Below are the code and all the weights of a small trained network. Each question names an input and a class and asks about switching units off, where a switched-off unit gives its printed mean instead of its output.

import numpy as np


def w(rows, s, z=0):
    codes = np.array(rows[::2]) - 128.0
    scale = np.full(codes.shape[1], s)
    scale[-1] = z or s
    return codes * scale


def norm(h):
    return h / np.sqrt((h * h).mean(-1, keepdims=True) + 1e-5)


def f(y):
    return y / 2 * (1 + np.tanh(0.7978845608 * (y + 0.044715 * y**3)))


def log_softmax(a):
    a = a - a.max(-1, keepdims=True)
    return a - np.log(np.exp(a).sum(-1, keepdims=True))


def net(x, mask):
    res = np.array(x, float).reshape(1, 5) / 4 @ E
    u = 0
    for l in range(2):
        y = f(norm(res) @ A[l][:, :-1].T + A[l][:, -1])
        res = res + np.where(mask[u : u + 8], y, B[l][:, -1]) @ B[l][:, :-1]
        u += 8
    return log_softmax(norm(res)[-1] @ U[:, :-1].T + U[:, -1])


A, B = {}, {}
E = w([
[76,114,145,54,148],'x0',
[98,66,72,191,137],'x1',
[196,135,89,136,181],'x2',
[122,184,1,83,120],'x3',
[164,90,130,85,48],'x4',
],0.0097)
A[0] = w([
[178,200,157,44,98,63],'0.n0',
[163,143,106,117,29,112],'0.n1',
[112,103,197,22,81,93],'0.n2',
[194,124,63,102,66,56],'0.n3',
[189,43,145,140,122,3],'0.n4',
[60,223,90,99,149,136],'0.n5',
[163,81,180,126,254,46],'0.n6',
[101,218,192,9,148,36],'0.n7',
],0.0089,0.0034)
B[0] = w([
[81,254,139,88,60,205],'0.n0',
[166,102,25,143,181,180],'0.n1',
[171,185,130,161,114,245],'0.n2',
[122,129,89,193,225,177],'0.n3',
[30,143,226,106,69,153],'0.n4',
[122,148,143,11,17,239],'0.n5',
[121,115,164,44,231,227],'0.n6',
[128,98,184,151,3,251],'0.n7',
],0.0085,0.0033)
A[1] = w([
[169,149,97,111,124,38],'1.n0',
[191,110,92,187,166,37],'1.n1',
[144,63,99,166,110,118],'1.n2',
[130,75,111,91,188,171],'1.n3',
[9,188,101,121,131,2],'1.n4',
[122,105,192,139,66,132],'1.n5',
[182,158,100,134,103,160],'1.n6',
[146,102,119,193,126,171],'1.n7',
],0.015,0.0045)
B[1] = w([
[176,195,108,170,181,139],'1.n0',
[95,95,151,217,125,183],'1.n1',
[112,108,143,153,60,181],'1.n2',
[160,134,248,114,180,191],'1.n3',
[126,119,61,80,152,168],'1.n4',
[109,197,122,153,32,253],'1.n5',
[157,104,137,168,181,190],'1.n6',
[58,105,103,248,110,194],'1.n7',
],0.011,0.0062)
U = w([
[149,71,203,66,240,4],'0',
[221,200,34,77,163,216],'1',
[182,183,176,62,10,134],'2',
[85,68,43,41,37,57],'3',
[139,73,88,216,175,192],'4',
],0.012,0.0038)

Each question gives the input, the list of numbers given to net, and the class t.
The units are the neurons (one row each of A and B). Each row of codes is followed by its name. A weight is (code - 128) times the scale printed after its matrix; where a second scale follows, it is the last column's (A, B and U).
mask holds one flag per neuron, layer by layer. A switched-off neuron (its flag False) gives its mean, the last column of its row in B, instead of its output. The means were averaged over made-up inputs and are rounded, as every weight is.
A unit's drop is (log p(t) with every unit on - log p(t) with that unit switched off) / (log p(t) with every unit on - log p(t) with every unit switched off).
The circuit of an input: a set's keep is (log p(t) with only the set's units on - log p(t) with every unit switched off) / (log p(t) with every unit on - log p(t) with every unit switched off). Starting from the 12 units with the biggest drops (on a tie, the unit counted first), units are removed one at a time, each time the one whose removal leaves the highest keep (on an exact tie, the one counted first), for as long as the keep stays at least 0.8.
circuit, biggest first: the units of the circuit, biggest drop first
most important unit: the unit with the biggest drop
k most important neurons: the k neurons with the biggest drops, biggest first
top k neurons in layer l: the k neurons of layer l with the biggest drops, biggest first
input [6,-7,5,7,-3], class 3: circuit, biggest first : (0.n5)
input [0,5,3,-7,-6], class 0: circuit, biggest first : (0.n6, 1.n3)
input [6,6,-3,-6,-3], class 0: 3 most important neurons : (0.n7, 0.n6, 1.n3)
input [8,-2,-2,-3,-7], class 2: circuit, biggest first : (0.n7, 1.n5)
input [-3,-4,3,-4,-2], class 0: circuit, biggest first : (0.n6, 1.n5)
input [1,-7,-7,5,8], class 1: circuit, biggest first : (0.n1, 0.n2, 1.n0)
input [4,4,-3,0,8], class 4: top 2 neurons in layer 0 : (0.n5, 0.n1)
input [7,6,-4,0,-6], class 0: top 2 neurons in layer 0 : (0.n7, 0.n0)
input [-1,1,-3,6,5], class 1: top 2 neurons in layer 1 : (1.n7, 1.n0)
input [2,8,2,-7,-2], class 0: circuit, biggest first : (0.n6, 1.n3)
input [5,1,-6,-2,-7], class 3: 2 most important neurons : (1.n4, 1.n3)
input [-2,2,2,-2,5], class 4: 2 most important neurons : (0.n3, 0.n1)
input [6,-8,6,4,-6], class 2: 2 most important neurons : (0.n7, 0.n5)
input [-8,-2,8,2,-5], class 4: most important unit : 1.n1
input [8,8,-3,-1,-3], class 0: 2 most important neurons : (1.n3, 0.n7)
input [-8,0,5,8,3], class 4: 2 most important neurons : (1.n1, 0.n3)
input [-6,4,-3,-3,3], class 3: top 3 neurons in layer 0 : (0.n4, 0.n2, 0.n3)
input [2,6,8,-8,-6], class 0: 2 most important neurons : (0.n6, 1.n3)
input [-1,6,6,-6,-7], class 0: top 2 neurons in layer 1 : (1.n3, 1.n5)
input [2,3,2,-8,-3], class 0: most important unit : 0.n6
